Below are the code and all the weights of a small trained network. Each question names an input and a target symbol and asks about switching units off, where a switched-off unit gives its printed mean instead of its output.

import numpy as np


def w(rows, s, z=0):
    codes = np.array(rows[::2]) - 128.0
    scale = np.full(codes.shape[1], s)
    scale[-1] = z or s
    return codes * scale


def f(y):
    return np.maximum(y, 0)


def softmax(a):
    e = np.exp(a - a.max(-1, keepdims=True))
    return e / e.sum(-1, keepdims=True)


def log_softmax(a):
    a = a - a.max(-1, keepdims=True)
    return a - np.log(np.exp(a).sum(-1, keepdims=True))


def net(x, mask):
    ids = ['εζημξπτφψω'.index(c) for c in x.split()]
    T = len(ids)
    res = E[ids] + P[:T]
    u = 0
    for l in range(2):
        q, k, v = (res @ M[l].T for M in (Q, K, V))
        z = softmax(np.where(np.tri(T) > 0, q @ k.T / 4**0.5, -1e9)) @ v
        res = res + np.where(mask[u], z, O[l][:, -1]) @ O[l][:, :-1]
        u += 1
        y = f(res @ A[l][:, :-1].T + A[l][:, -1])
        res = res + np.where(mask[u : u + 8], y, B[l][:, -1]) @ B[l][:, :-1]
        u += 8
    return log_softmax(res[-1] @ U[:, :-1].T + U[:, -1])


Q, K, V, O, A, B = {}, {}, {}, {}, {}, {}
E = w([
[154,9,117],'ε',
[165,79,110],'ζ',
[190,53,50],'η',
[124,49,171],'μ',
[150,39,136],'ξ',
[140,129,209],'π',
[61,156,253],'τ',
[230,250,75],'φ',
[92,190,217],'ψ',
[158,96,111],'ω',
],0.0065)
P = w([
[55,143,90],'0',
[189,118,135],'1',
[64,132,157],'2',
[123,138,129],'3',
[213,120,151],'4',
[48,102,143],'5',
[125,144,127],'6',
[236,112,163],'7',
[47,75,133],'8',
[127,143,124],'9',
[252,107,182],'10',
[27,69,104],'11',
],0.02)
Q[0] = w([
[83,135,194],'L0H0',
[238,171,166],'L0H0',
[225,159,201],'L0H0',
[252,105,123],'L0H0',
],0.014)
K[0] = w([
[116,86,206],'L0H0',
[16,194,43],'L0H0',
[7,114,109],'L0H0',
[79,129,32],'L0H0',
],0.018)
V[0] = w([
[95,190,245],'L0H0',
[212,195,118],'L0H0',
[182,108,154],'L0H0',
[140,168,6],'L0H0',
],0.013)
O[0] = w([
[215,122,207,241],'L0H0',
[142,187,81,59],'L0H0',
[111,250,135,126],'L0H0',
[146,119,23,2],'L0H0',
],0.011,0.0036)
A[0] = w([
[85,152,161,168],'L0N0',
[176,98,167,188],'L0N1',
[5,156,125,39],'L0N2',
[84,144,59,51],'L0N3',
[105,145,26,122],'L0N4',
[56,60,161,21],'L0N5',
[53,92,135,9],'L0N6',
[99,55,104,86],'L0N7',
],0.016,0.011)
B[0] = w([
[71,240,164,211],'L0N0',
[126,231,44,251],'L0N1',
[174,1,26,189],'L0N2',
[207,166,96,146],'L0N3',
[132,164,167,158],'L0N4',
[240,147,138,153],'L0N5',
[205,72,206,138],'L0N6',
[138,188,144,177],'L0N7',
],0.0088,0.019)
Q[1] = w([
[63,131,143],'L1H0',
[251,66,173],'L1H0',
[117,172,184],'L1H0',
[109,187,122],'L1H0',
],0.013)
K[1] = w([
[104,136,80],'L1H0',
[255,112,192],'L1H0',
[59,189,197],'L1H0',
[147,193,109],'L1H0',
],0.0091)
V[1] = w([
[255,4,29],'L1H0',
[220,39,175],'L1H0',
[127,113,162],'L1H0',
[113,53,134],'L1H0',
],0.0095)
O[1] = w([
[84,36,133,3],'L1H0',
[186,223,213,60],'L1H0',
[111,96,145,113],'L1H0',
[86,254,86,19],'L1H0',
],0.0093,0.017)
A[1] = w([
[96,192,186,24],'L1N0',
[199,138,130,187],'L1N1',
[32,169,81,139],'L1N2',
[132,20,188,82],'L1N3',
[135,173,251,148],'L1N4',
[206,176,33,1],'L1N5',
[194,58,85,114],'L1N6',
[161,131,205,86],'L1N7',
],0.012,0.0074)
B[1] = w([
[209,154,2,168],'L1N0',
[40,116,72,228],'L1N1',
[136,105,222,183],'L1N2',
[57,58,57,177],'L1N3',
[169,188,101,204],'L1N4',
[84,47,213,252],'L1N5',
[225,169,137,196],'L1N6',
[54,132,175,172],'L1N7',
],0.0085,0.023)
U = w([
[99,85,96,69],'ε',
[172,88,139,160],'ζ',
[169,100,56,8],'η',
[34,115,131,159],'μ',
[118,94,114,193],'ξ',
[161,104,248,100],'π',
[148,152,70,89],'τ',
[210,88,148,64],'φ',
[98,124,129,255],'ψ',
[141,90,115,207],'ω',
],0.015,0.0043)

Each question gives the input, a string of symbols that net reads in full, and the target symbol t.
The units are the heads (4 rows each of Q, K, V and O) and the neurons (one row each of A and B). Each row of codes is followed by its name. A weight is (code - 128) times the scale printed after its matrix; where a second scale follows, it is the last column's (O, A, B and U).
mask holds one flag per unit, layer by layer, with each layer's heads first. A switched-off unit (its flag False) gives its mean, the last column of its rows in O or B, instead of its output. The means were averaged over made-up inputs and are rounded, as every weight is.
A unit's drop is (log p(t) with every unit on - log p(t) with that unit switched off) / (log p(t) with every unit on - log p(t) with every unit switched off).
The circuit of an input: a set's keep is (log p(t) with only the set's units on - log p(t) with every unit switched off) / (log p(t) with every unit on - log p(t) with every unit switched off). Starting from the 12 units with the biggest drops (on a tie, the unit counted first), units are removed one at a time, each time the one whose removal leaves the highest keep (on an exact tie, the one counted first), for as long as the keep stays at least 0.8.
circuit, biggest first: the units of the circuit, biggest drop first
most important unit: the unit with the biggest drop
top k neurons: the k neurons with the biggest drops, biggest first
top k neurons in layer l: the k neurons of layer l with the biggest drops, biggest first
input μ ψ τ τ μ μ τ μ τ μ τ φ, target τ: circuit, biggest first => (L1N0; L0H0)
input η τ τ π τ μ τ ψ τ π ω, target ε: most important unit => L1N3
input φ ε μ ζ π τ η τ τ, target τ: circuit, biggest first => (L1N0; L0H0)
input η τ τ ψ μ τ ψ φ η, target φ: top 4 neurons => (L0N2; L0N4; L1N6; L1N5)
input τ μ τ τ τ, target π: top 3 neurons in layer 0 => (L0N1; L0N5; L0N6)
input τ μ η τ τ μ η μ, target π: top 2 neurons => (L0N5; L0N1)
input η ψ μ ψ ζ, target ε: circuit, biggest first => (L1H0; L0H0)
input μ η ω, target η: circuit, biggest first => (L0N2; L0H0)
input μ τ ψ η μ τ μ π ψ μ π, target τ: top 2 neurons => (L0N1; L0N0)
input η τ ε φ π ψ, target π: top 4 neurons => (L1N1; L1N2; L0N0; L1N3)
input η ψ ξ τ τ η, target τ: circuit, biggest first => (L0H0; L1N0; L0N2)
input π η ε τ τ π π π τ, target π: top 3 neurons in layer 1 => (L1N2; L1N1; L1N3)
input τ η η ξ ψ φ μ η τ, target η: top 2 neurons => (L0N2; L1N6)
input φ ζ τ η μ τ τ τ τ ψ τ, target η: top 2 neurons => (L0N1; L0N0)
input ω τ τ τ μ τ η μ φ, target μ: circuit, biggest first => (L1N6)
input η ε ε π μ ζ τ μ η η μ η, target μ: top 3 neurons => (L0N2; L0N0; L0N1)
input μ π π μ τ ψ ψ ψ τ ξ ζ, target τ: top 3 neurons in layer 1 => (L1N5; L1N4; L1N2)
input μ τ η τ ψ, target τ: top 4 neurons => (L0N0; L0N1; L1N5; L0N5)
input τ μ μ τ τ τ ψ μ τ μ η ζ, target η: top 4 neurons => (L0N2; L1N6; L0N3; L0N1)
input τ τ τ π τ τ τ ψ, target π: top 4 neurons in layer 1 => (L1N5; L1N0; L1N3; L1N7)
input π τ ε, target τ: circuit, biggest first => (L1N0; L0N2; L0H0)
input ω τ π ω η η, target η: top 2 neurons in layer 0 => (L0N2; L0N3)
input π τ π π φ ζ, target φ: top neuron in layer 0 => (L0N2)
input ψ τ τ π π η ψ ξ τ φ τ μ, target τ: top 3 neurons => (L0N1; L1N0; L0N2)
input τ τ μ ω τ μ π η, target π: top 2 neurons => (L0N5; L1N5)
input ω π η τ, target τ: circuit, biggest first => (L0N2; L1N0; L0H0)
input η π π τ τ ψ ψ φ μ τ τ, target ε: most important unit => L1N3
input μ η τ ε ψ, target τ: top 3 neurons => (L0N1; L1N5; L0N0)
input η τ μ η ζ η π τ φ ψ φ π, target φ: top 2 neurons => (L0N2; L1N6)
input η τ τ φ, target φ: top 3 neurons in layer 0 => (L0N4; L0N7; L0N0)
